Below is a small trained network, with its code and all its weights. Each question gives an input and a target symbol and asks what happens when units are switched off, that is, made to give their printed mean instead of their output.

import numpy as np


def w(rows, s, z=0):
    codes = np.array(rows[::2]) - 128.0
    scale = np.full(codes.shape[1], s)
    scale[-1] = z or s
    return codes * scale


def f(y):
    return y / 2 * (1 + np.tanh(0.7978845608 * (y + 0.044715 * y**3)))


def softmax(a):
    e = np.exp(a - a.max(-1, keepdims=True))
    return e / e.sum(-1, keepdims=True)


def log_softmax(a):
    a = a - a.max(-1, keepdims=True)
    return a - np.log(np.exp(a).sum(-1, keepdims=True))


def net(x, mask):
    ids = ['ΓΞΦΩστ'.index(c) for c in x.split()]
    T = len(ids)
    res = E[ids] + P[:T]
    q, k, v = (res @ M[0].T for M in (Q, K, V))
    z = softmax(np.where(np.tri(T) > 0, q @ k.T / 2**0.5, -1e9)) @ v
    res = res + np.where(mask[0], z, O[0][:, -1]) @ O[0][:, :-1]
    y = f(res @ A[0][:, :-1].T + A[0][:, -1])
    res = res + np.where(mask[1:13], y, B[0][:, -1]) @ B[0][:, :-1]
    return log_softmax(res[-1] @ U[:, :-1].T + U[:, -1])


Q, K, V, O, A, B = {}, {}, {}, {}, {}, {}
E = w([
[77,194,144,156,83,121],'Γ',
[115,141,79,154,83,156],'Ξ',
[67,5,193,121,173,153],'Φ',
[165,135,87,101,130,44],'Ω',
[125,156,140,177,86,107],'σ',
[170,154,148,161,66,116],'τ',
],0.025)
P = w([
[171,207,236,156,155,132],'0',
[14,225,203,32,9,203],'1',
[66,181,182,53,78,117],'2',
[90,139,152,79,99,106],'3',
[101,121,143,96,122,87],'4',
[117,89,117,106,126,93],'5',
[115,82,114,122,146,84],'6',
[131,61,102,120,142,84],'7',
[133,61,112,123,153,74],'8',
[137,45,105,132,157,74],'9',
[168,55,139,105,177,45],'10',
],0.011)
Q[0] = w([
[228,152,63,253,54,66],'h1',
[49,77,15,58,196,184],'h1',
],0.0036)
K[0] = w([
[126,49,224,2,218,166],'h1',
[84,159,60,113,140,33],'h1',
],0.0065)
V[0] = w([
[119,92,152,1,231,124],'h1',
[195,184,89,74,132,120],'h1',
],0.0097)
O[0] = w([
[239,196,254,57,226,56,1],'h1',
[182,200,35,157,150,8,202],'h1',
],0.0097,0.0017)
A[0] = w([
[108,175,70,130,94,130,5],'n1',
[66,81,86,58,175,98,72],'n2',
[151,80,210,69,73,231,32],'n3',
[173,88,213,151,220,236,2],'n4',
[134,27,114,10,94,109,139],'n5',
[118,44,141,74,137,125,184],'n6',
[208,212,147,214,111,164,104],'n7',
[107,136,68,1,59,35,87],'n8',
[191,107,134,102,214,34,116],'n9',
[241,122,131,140,221,126,116],'n10',
[197,114,108,38,221,60,26],'n11',
[187,181,162,171,106,196,151],'n12',
],0.0092,0.0046)
B[0] = w([
[159,202,155,108,83,120,178],'n1',
[196,156,152,99,93,189,153],'n2',
[140,76,100,171,134,110,169],'n3',
[110,90,99,156,87,59,174],'n4',
[151,210,87,126,139,174,177],'n5',
[110,143,160,86,89,80,162],'n6',
[158,208,137,112,60,165,142],'n7',
[136,142,157,152,107,132,250],'n8',
[94,76,113,102,163,148,254],'n9',
[177,250,147,191,60,201,196],'n10',
[102,59,103,144,163,113,243],'n11',
[174,128,185,110,171,224,141],'n12',
],0.011,0.015)
U = w([
[173,183,108,186,114,102,81],'Γ',
[128,67,66,70,70,2,125],'Ξ',
[85,6,18,196,180,71,143],'Φ',
[127,122,142,74,187,141,255],'Ω',
[130,51,139,112,153,124,194],'σ',
[191,86,123,120,135,147,63],'τ',
],0.0084,0.0051)

Each question gives the input, a string of symbols that net reads in full, and the target symbol t.
The units are the heads (2 rows each of Q, K, V and O) and the neurons (one row each of A and B). Each row of codes is followed by its name. A weight is (code - 128) times the scale printed after its matrix; where a second scale follows, it is the last column's (O, A, B and U).
mask holds one flag per unit, heads first, then neurons. A switched-off unit (its flag False) gives its mean, the last column of its rows in O or B, instead of its output. The means were averaged over made-up inputs and are rounded, as every weight is.
A unit's drop is (log p(t) with every unit on - log p(t) with that unit switched off) / (log p(t) with every unit on - log p(t) with every unit switched off).
The circuit of an input: a set's keep is (log p(t) with only the set's units on - log p(t) with every unit switched off) / (log p(t) with every unit on - log p(t) with every unit switched off). Starting from the 12 units with the biggest drops (on a tie, the unit counted first), units are removed one at a time, each time the one whose removal leaves the highest keep (on an exact tie, the one counted first), for as long as the keep stays at least 0.8.
units of the circuit, in order: the units of the circuit, biggest drop first
unit that matters most: the unit with the biggest drop
top k neurons: the k neurons with the biggest drops, biggest first
drop of u: that unit's drop, to one decimal
input Ω Ω Ω Ω Γ Ω Ξ Φ σ σ Φ, target Ξ: unit that matters most	n6
input τ Φ Ξ σ σ Ω σ, target σ: units of the circuit, in order	(h1 n4)
input Ω Ξ Ω Ω σ σ, target Ξ: units of the circuit, in order	(n10 n11)
input Φ τ Ω Ω Ω σ σ Γ σ σ Γ, target σ: top 2 neurons	(n10 n11)
input σ Γ σ, target Ξ: top 4 neurons	(n10 n1 n11 n5)
input Ξ Γ σ σ Ω Ξ τ Γ, target Ξ: units of the circuit, in order	(n10 n11)
input Ω Ω Ξ σ Ω σ Ω Ξ, target Ξ: top 3 neurons	(n10 n5 n11)
input σ Ω Φ τ σ Ω Γ, target σ: units of the circuit, in order	(h1 n10)
input σ σ Ω, target Γ: top 4 neurons	(n9 n11 n8 n5)
input Ξ Ω Ω σ Ω Φ Γ, target Ω: units of the circuit, in order	(h1 n4)
input Ξ Ω Ξ Ω Ω Ω Φ, target Ω: top 2 neurons	(n2 n5)
input σ Ω Ω Ω τ Φ Ω Ω Ω Ω, target Ω: top 3 neurons	(n10 n9 n5)
input Ω τ Φ Ω Ξ σ, target σ: top 2 neurons	(n12 n4)
input σ Ξ Ω, target Γ: top 3 neurons	(n9 n11 n8)
input Ω σ Ω σ Ω Ω Ω, target Φ: top 3 neurons	(n11 n9 n1)
input Ω τ σ σ σ σ, target Φ: unit that matters most	n10
input σ Ω Γ Ξ Ω τ σ Γ, target Ξ: top 4 neurons	(n10 n11 n5 n1)
input Ξ σ Ω σ σ Ω Ω Ξ, target Ξ: top 2 neurons	(n10 n11)
input Ω τ σ Ω Ω Φ, target Ω: top 2 neurons	(n5 n2)
input τ Ω Ω Ω σ Ξ Ω, target Φ: unit that matters most	n11
input σ Γ Ω Ξ Γ τ Ξ σ σ σ Γ, target Φ: drop of n11	-0.5
input Φ Ω σ σ Ξ Ω Ω Ω, target Ω: drop of n9	0.2
input σ Ξ Ω Φ Ω Ω Ω σ τ Ξ τ, target τ: drop of n4	-0.2
